Here is a tiny trained network, its code and every weight. The questions are about switching its units off for an input and a target symbol, where a switched-off unit gives its printed mean instead of its output.

import numpy as np


def w(rows, s, z=0):
    codes = np.array(rows[::2]) - 128.0
    scale = np.full(codes.shape[1], s)
    scale[-1] = z or s
    return codes * scale


def norm(h):
    return h / np.sqrt((h * h).mean(-1, keepdims=True) + 1e-5)


def f(y):
    return y / 2 * (1 + np.tanh(0.7978845608 * (y + 0.044715 * y**3)))


def softmax(a):
    e = np.exp(a - a.max(-1, keepdims=True))
    return e / e.sum(-1, keepdims=True)


def log_softmax(a):
    a = a - a.max(-1, keepdims=True)
    return a - np.log(np.exp(a).sum(-1, keepdims=True))


def net(x, mask):
    ids = ['γδηλμξτω'.index(c) for c in x.split()]
    T = len(ids)
    res = E[ids] + P[:T]
    u = 0
    for l in range(2):
        q, k, v = (norm(res) @ M[l].T for M in (Q, K, V))
        z = softmax(np.where(np.tri(T) > 0, q @ k.T / 4**0.5, -1e9)) @ v
        res = res + np.where(mask[u], z, O[l][:, -1]) @ O[l][:, :-1]
        u += 1
        y = f(norm(res) @ A[l][:, :-1].T + A[l][:, -1])
        res = res + np.where(mask[u : u + 4], y, B[l][:, -1]) @ B[l][:, :-1]
        u += 4
    return log_softmax(norm(res)[-1] @ U[:, :-1].T + U[:, -1])


Q, K, V, O, A, B = {}, {}, {}, {}, {}, {}
E = w([
[136,52,123,182,112,65,111,167,106],'γ',
[183,163,105,180,156,118,163,158,62],'δ',
[56,100,131,24,159,8,81,96,84],'η',
[47,213,87,42,215,127,245,197,90],'λ',
[120,106,70,124,248,106,104,96,173],'μ',
[192,158,122,157,142,73,63,103,150],'ξ',
[102,196,139,164,134,87,61,141,157],'τ',
[26,163,166,169,194,84,144,96,61],'ω',
],0.014)
P = w([
[123,91,136,94,69,254,140,129,109],'0',
[102,83,45,112,89,74,124,81,116],'1',
[102,94,69,101,113,79,130,99,120],'2',
[114,97,94,105,115,61,123,124,118],'3',
[120,110,115,124,134,62,114,144,117],'4',
[120,116,143,134,150,51,102,162,115],'5',
[129,132,150,150,160,42,89,168,111],'6',
[129,135,153,164,173,35,78,187,139],'7',
[135,136,169,173,170,35,60,201,121],'8',
[130,143,170,159,180,23,51,206,121],'9',
[141,148,197,179,190,22,36,219,127],'10',
[134,139,199,190,196,16,32,213,127],'11',
[137,165,188,185,211,9,31,236,139],'12',
],0.0077)
Q[0] = w([
[63,186,173,191,176,150,144,136,142],'L0H0',
[119,115,121,124,237,102,92,161,59],'L0H0',
[91,143,164,127,255,84,66,135,104],'L0H0',
[61,147,104,136,78,100,138,166,102],'L0H0',
],0.0096)
K[0] = w([
[180,81,120,143,191,208,233,64,86],'L0H0',
[105,132,193,102,66,254,93,128,136],'L0H0',
[113,49,176,89,93,238,124,139,156],'L0H0',
[126,118,71,153,61,137,196,193,131],'L0H0',
],0.0078)
V[0] = w([
[121,66,35,198,219,128,51,157,124],'L0H0',
[133,210,132,234,89,102,55,184,59],'L0H0',
[125,121,91,167,239,101,126,89,12],'L0H0',
[254,132,93,34,96,193,165,82,115],'L0H0',
],0.0047)
O[0] = w([
[44,34,107,216,85,114,138,191,20,172],'L0H0',
[132,38,99,41,218,165,149,113,45,190],'L0H0',
[181,24,87,83,176,116,180,255,191,249],'L0H0',
[71,106,61,179,108,114,49,110,209,73],'L0H0',
],0.006,0.0021)
A[0] = w([
[141,116,139,51,34,98,180,195,100,250],'L0N0',
[41,145,119,99,155,86,49,147,129,160],'L0N1',
[196,134,196,119,181,129,147,228,88,93],'L0N2',
[186,140,34,221,113,253,149,134,115,107],'L0N3',
],0.0061,0.0026)
B[0] = w([
[128,196,83,211,40,137,116,193,195,175],'L0N0',
[209,149,251,129,194,197,177,207,107,254],'L0N1',
[205,99,119,156,140,1,126,93,141,200],'L0N2',
[161,138,194,64,103,51,213,47,182,125],'L0N3',
],0.0075,0.0064)
Q[1] = w([
[131,179,69,90,7,177,138,53,203],'L1H0',
[73,151,24,114,67,146,148,173,185],'L1H0',
[191,181,206,78,223,154,124,193,2],'L1H0',
[170,98,175,150,240,86,170,175,8],'L1H0',
],0.0094)
K[1] = w([
[118,69,81,143,187,69,169,107,133],'L1H0',
[113,131,82,159,156,17,103,150,141],'L1H0',
[193,149,254,132,80,203,102,71,255],'L1H0',
[133,177,179,95,58,226,29,100,153],'L1H0',
],0.0094)
V[1] = w([
[160,132,209,181,175,93,172,208,137],'L1H0',
[61,64,121,107,153,223,78,174,180],'L1H0',
[55,124,191,2,56,119,125,131,97],'L1H0',
[83,190,154,112,151,155,163,95,18],'L1H0',
],0.0071)
O[1] = w([
[94,46,176,85,118,135,140,44,78,254],'L1H0',
[139,1,107,48,184,177,118,157,201,125],'L1H0',
[88,113,64,76,133,5,107,133,75,157],'L1H0',
[90,201,84,246,195,142,73,118,83,131],'L1H0',
],0.0082,0.0078)
A[1] = w([
[208,61,79,176,104,111,58,87,125,102],'L1N0',
[155,139,112,188,159,144,128,168,118,251],'L1N1',
[141,81,198,94,120,114,204,134,174,90],'L1N2',
[97,192,2,130,169,110,69,87,106,44],'L1N3',
],0.0088,0.0026)
B[1] = w([
[29,220,254,110,139,214,94,135,205,188],'L1N0',
[170,73,234,84,173,82,182,160,91,197],'L1N1',
[153,192,73,224,159,96,45,104,181,253],'L1N2',
[252,109,109,186,84,198,84,117,187,186],'L1N3',
],0.0089,0.0054)
U = w([
[191,44,102,89,173,165,154,84,189,157],'γ',
[244,143,144,138,63,70,204,56,137,52],'δ',
[86,101,116,219,64,113,94,188,171,31],'η',
[85,253,170,119,123,145,68,58,211,117],'λ',
[166,166,60,186,133,157,45,121,85,180],'μ',
[66,128,183,122,128,169,188,49,60,248],'ξ',
[165,170,128,70,118,162,193,225,135,239],'τ',
[97,151,94,77,103,39,56,125,126,70],'ω',
],0.0061,0.0011)

Each question gives the input, a string of symbols that net reads in full, and the target symbol t.
The units are the heads (4 rows each of Q, K, V and O) and the neurons (one row each of A and B). Each row of codes is followed by its name. A weight is (code - 128) times the scale printed after its matrix; where a second scale follows, it is the last column's (O, A, B and U).
mask holds one flag per unit, layer by layer, with each layer's heads first. A switched-off unit (its flag False) gives its mean, the last column of its rows in O or B, instead of its output. The means were averaged over made-up inputs and are rounded, as every weight is.
A unit's drop is (log p(t) with every unit on - log p(t) with that unit switched off) / (log p(t) with every unit on - log p(t) with every unit switched off).
The circuit of an input: a set's keep is (log p(t) with only the set's units on - log p(t) with every unit switched off) / (log p(t) with every unit on - log p(t) with every unit switched off). Starting from all 10 units, units are removed one at a time, each time the one whose removal leaves the highest keep (on an exact tie, the one counted first), for as long as the keep stays at least 0.8.
units of the circuit, in order: the units of the circuit, biggest drop first
most important unit: the unit with the biggest drop
top k neurons: the k neurons with the biggest drops, biggest first
top k neurons in layer l: the k neurons of layer l with the biggest drops, biggest first
drop when u is switched off: that unit's drop, to one decimal
input η ξ ξ, target λ: top 4 neurons	(L0N1, L1N0, L0N0, L0N2)
input η ξ τ, target ω: top 2 neurons	(L0N0, L0N1)
input λ γ λ ξ τ ω γ η, target λ: units of the circuit, in order	(L0H0, L1N2, L1H0)
input γ γ η η μ τ λ λ τ τ, target ξ: units of the circuit, in order	(L1H0, L0H0, L1N2)
input τ η ω η ω, target μ: units of the circuit, in order	(L1H0, L0H0, L1N3)
input ξ γ ξ η η δ τ, target τ: top 3 neurons	(L0N1, L0N2, L1N2)
input δ δ ξ τ δ μ μ η η λ η λ η, target γ: most important unit	L0N1
input η ω δ γ τ, target ω: units of the circuit, in order	(L1H0, L0N0)
input ω τ ω δ λ λ η δ η, target δ: top 4 neurons	(L0N0, L1N0, L0N2, L0N1)
input η δ τ μ η γ, target ω: top 2 neurons in layer 0	(L0N2, L0N1)
input γ τ λ γ ω μ η, target ξ: units of the circuit, in order	(L0N1, L1H0)
input ω η τ, target δ: top 2 neurons	(L0N2, L1N0)
input η γ τ δ γ λ η δ η δ, target ω: units of the circuit, in order	(L1H0, L0H0)
input λ λ δ μ λ τ γ η η λ, target λ: units of the circuit, in order	(L0H0, L1H0, L1N2)
input τ ω λ γ, target μ: top 2 neurons	(L1N3, L0N1)
input μ γ γ δ η η ξ γ ω δ τ δ, target η: units of the circuit, in order	(L0H0)
input γ μ γ ξ τ μ ω μ, target ξ: top 3 neurons	(L0N1, L1N2, L1N3)
input ω δ ξ, target λ: top 2 neurons	(L1N0, L0N1)
input τ τ η λ τ, target μ: units of the circuit, in order	(L1H0, L0H0)
input η τ μ ω, target ω: top 2 neurons in layer 0	(L0N0, L0N2)
input ξ ω λ γ λ μ δ δ τ η, target τ: top neuron in layer 0	(L0N1)
input ξ η λ δ τ η ξ, target τ: top 4 neurons	(L0N1, L0N2, L1N2, L1N1)
input ω τ τ η ξ τ η, target δ: top 2 neurons in layer 1	(L1N0, L1N2)
input τ γ λ, target μ: drop when L0H0 is switched off	0.8
input τ ξ λ τ τ γ ω γ ω τ λ, target μ: drop when L1H0 is switched off	1.0
input δ λ τ τ δ τ γ, target γ: drop when L1H0 is switched off	1.2
input η τ ω η λ μ μ η ξ γ δ, target ω: drop when L1N0 is switched off	0.1
input η ξ ω τ ω, target ω: top neuron in layer 0	(L0N2)
input γ τ η η ω δ δ λ, target ξ: top 2 neurons	(L0N1, L1N2)
input δ τ η λ η δ, target γ: top 2 neurons	(L0N1, L0N2)
